Below is a small trained network, with its code and all its weights. Each question gives an input and a class and asks what happens when units are switched off, that is, made to give their printed mean instead of their output.

import numpy as np


def w(rows, s, z=0):
    codes = np.array(rows[::2]) - 128.0
    scale = np.full(codes.shape[1], s)
    scale[-1] = z or s
    return codes * scale


def norm(h):
    return h / np.sqrt((h * h).mean(-1, keepdims=True) + 1e-5)


def f(y):
    return y / 2 * (1 + np.tanh(0.7978845608 * (y + 0.044715 * y**3)))


def log_softmax(a):
    a = a - a.max(-1, keepdims=True)
    return a - np.log(np.exp(a).sum(-1, keepdims=True))


def net(x, mask):
    res = np.array(x, float).reshape(1, 5) / 4 @ E
    u = 0
    for l in range(2):
        y = f(norm(res) @ A[l][:, :-1].T + A[l][:, -1])
        res = res + np.where(mask[u : u + 15], y, B[l][:, -1]) @ B[l][:, :-1]
        u += 15
    return log_softmax(norm(res)[-1] @ U[:, :-1].T + U[:, -1])


A, B = {}, {}
E = w([
[171,52,230,125],'x0',
[38,141,182,104],'x1',
[142,145,139,126],'x2',
[81,115,123,253],'x3',
[154,169,153,124],'x4',
],0.0032)
A[0] = w([
[97,194,66,39,3],'L0N0',
[124,71,127,107,173],'L0N1',
[3,181,81,148,250],'L0N2',
[146,181,149,127,54],'L0N3',
[109,168,144,114,55],'L0N4',
[151,145,170,190,137],'L0N5',
[111,145,91,123,184],'L0N6',
[131,161,109,100,32],'L0N7',
[125,116,156,175,87],'L0N8',
[184,161,122,171,111],'L0N9',
[137,161,155,54,21],'L0N10',
[116,48,70,186,255],'L0N11',
[112,171,40,16,113],'L0N12',
[94,125,172,110,81],'L0N13',
[111,76,243,195,94],'L0N14',
],0.0049,0.00073)
B[0] = w([
[101,46,140,103,197],'L0N0',
[109,158,129,49,143],'L0N1',
[190,238,215,169,254],'L0N2',
[86,121,92,125,124],'L0N3',
[79,124,103,137,129],'L0N4',
[116,32,123,156,145],'L0N5',
[96,186,67,146,150],'L0N6',
[135,73,61,132,128],'L0N7',
[37,83,154,163,134],'L0N8',
[106,59,151,171,137],'L0N9',
[112,108,163,168,152],'L0N10',
[208,185,222,146,180],'L0N11',
[51,175,102,114,232],'L0N12',
[93,120,109,120,140],'L0N13',
[93,3,69,140,211],'L0N14',
],0.0031,0.0023)
A[1] = w([
[114,174,38,124,114],'L1N0',
[131,217,89,32,145],'L1N1',
[95,83,151,118,95],'L1N2',
[116,184,116,187,36],'L1N3',
[118,43,154,1,125],'L1N4',
[132,124,140,146,208],'L1N5',
[142,81,108,74,152],'L1N6',
[114,102,193,191,197],'L1N7',
[116,124,156,145,103],'L1N8',
[178,61,184,27,9],'L1N9',
[112,147,110,215,71],'L1N10',
[51,204,145,183,209],'L1N11',
[160,191,149,107,229],'L1N12',
[142,179,66,70,128],'L1N13',
[93,171,160,73,72],'L1N14',
],0.0058,0.0013)
B[1] = w([
[176,75,145,91,175],'L1N0',
[80,17,100,146,251],'L1N1',
[89,132,188,98,141],'L1N2',
[164,179,144,182,153],'L1N3',
[136,253,145,159,238],'L1N4',
[119,165,83,84,153],'L1N5',
[168,152,130,124,154],'L1N6',
[132,82,85,105,207],'L1N7',
[114,101,136,124,133],'L1N8',
[191,188,170,92,201],'L1N9',
[156,183,122,139,163],'L1N10',
[142,155,116,95,248],'L1N11',
[79,72,63,98,182],'L1N12',
[184,23,109,124,190],'L1N13',
[71,139,93,173,163],'L1N14',
],0.0039,0.0027)
U = w([
[174,20,10,55,185],'0',
[203,198,54,234,160],'1',
[2,133,62,55,219],'2',
[56,252,133,210,1],'3',
[251,151,186,49,220],'4',
[193,12,188,224,75],'5',
[99,202,254,42,135],'6',
[25,29,232,186,8],'7',
],0.0089,0.00091)

Each question gives the input, the list of numbers given to net, and the class t.
The units are the neurons (one row each of A and B). Each row of codes is followed by its name. A weight is (code - 128) times the scale printed after its matrix; where a second scale follows, it is the last column's (A, B and U).
mask holds one flag per neuron, layer by layer. A switched-off neuron (its flag False) gives its mean, the last column of its row in B, instead of its output. The means were averaged over made-up inputs and are rounded, as every weight is.
A unit's drop is (log p(t) with every unit on - log p(t) with that unit switched off) / (log p(t) with every unit on - log p(t) with every unit switched off).
The circuit of an input: a set's keep is (log p(t) with only the set's units on - log p(t) with every unit switched off) / (log p(t) with every unit on - log p(t) with every unit switched off). Starting from the 12 units with the biggest drops (on a tie, the unit counted first), units are removed one at a time, each time the one whose removal leaves the highest keep (on an exact tie, the one counted first), for as long as the keep stays at least 0.8.
circuit, biggest first: the units of the circuit, biggest drop first
k most important neurons: the k neurons with the biggest drops, biggest first
k most important neurons of layer l: the k neurons of layer l with the biggest drops, biggest first
drop of u: that unit's drop, to one decimal
input [3,-7,-2,-5,-8], class 4: circuit, biggest first	L1N9, L1N4
input [2,3,-5,-7,-7], class 6: circuit, biggest first	L1N4
input [-3,-7,5,0,4], class 0: circuit, biggest first	L1N4, L0N2
input [-7,-2,-7,-2,7], class 0: circuit, biggest first	L1N13, L1N1
input [-8,0,7,-3,-2], class 0: 2 most important neurons	L1N13, L1N0
input [-2,2,-4,-8,7], class 2: 2 most important neurons	L0N12, L1N1
input [-2,8,7,-7,1], class 2: 2 most important neurons of layer 1	L1N1, L1N14
input [-1,-3,-1,0,8], class 0: 2 most important neurons	L1N4, L0N2
input [-2,8,-3,2,-7], class 3: 2 most important neurons	L0N2, L1N1
input [-3,1,6,-4,8], class 2: 3 most important neurons	L0N12, L1N14, L0N14
input [-8,-3,-1,-2,-1], class 0: drop of L1N13	0.3
input [-6,-7,-8,-1,7], class 0: drop of L1N4	0.2
input [-3,5,3,-4,5], class 2: drop of L0N4	0.0
input [-2,-2,-5,-3,5], class 0: most important neuron	L1N13
input [-7,-4,8,-2,7], class 0: drop of L1N1	0.1
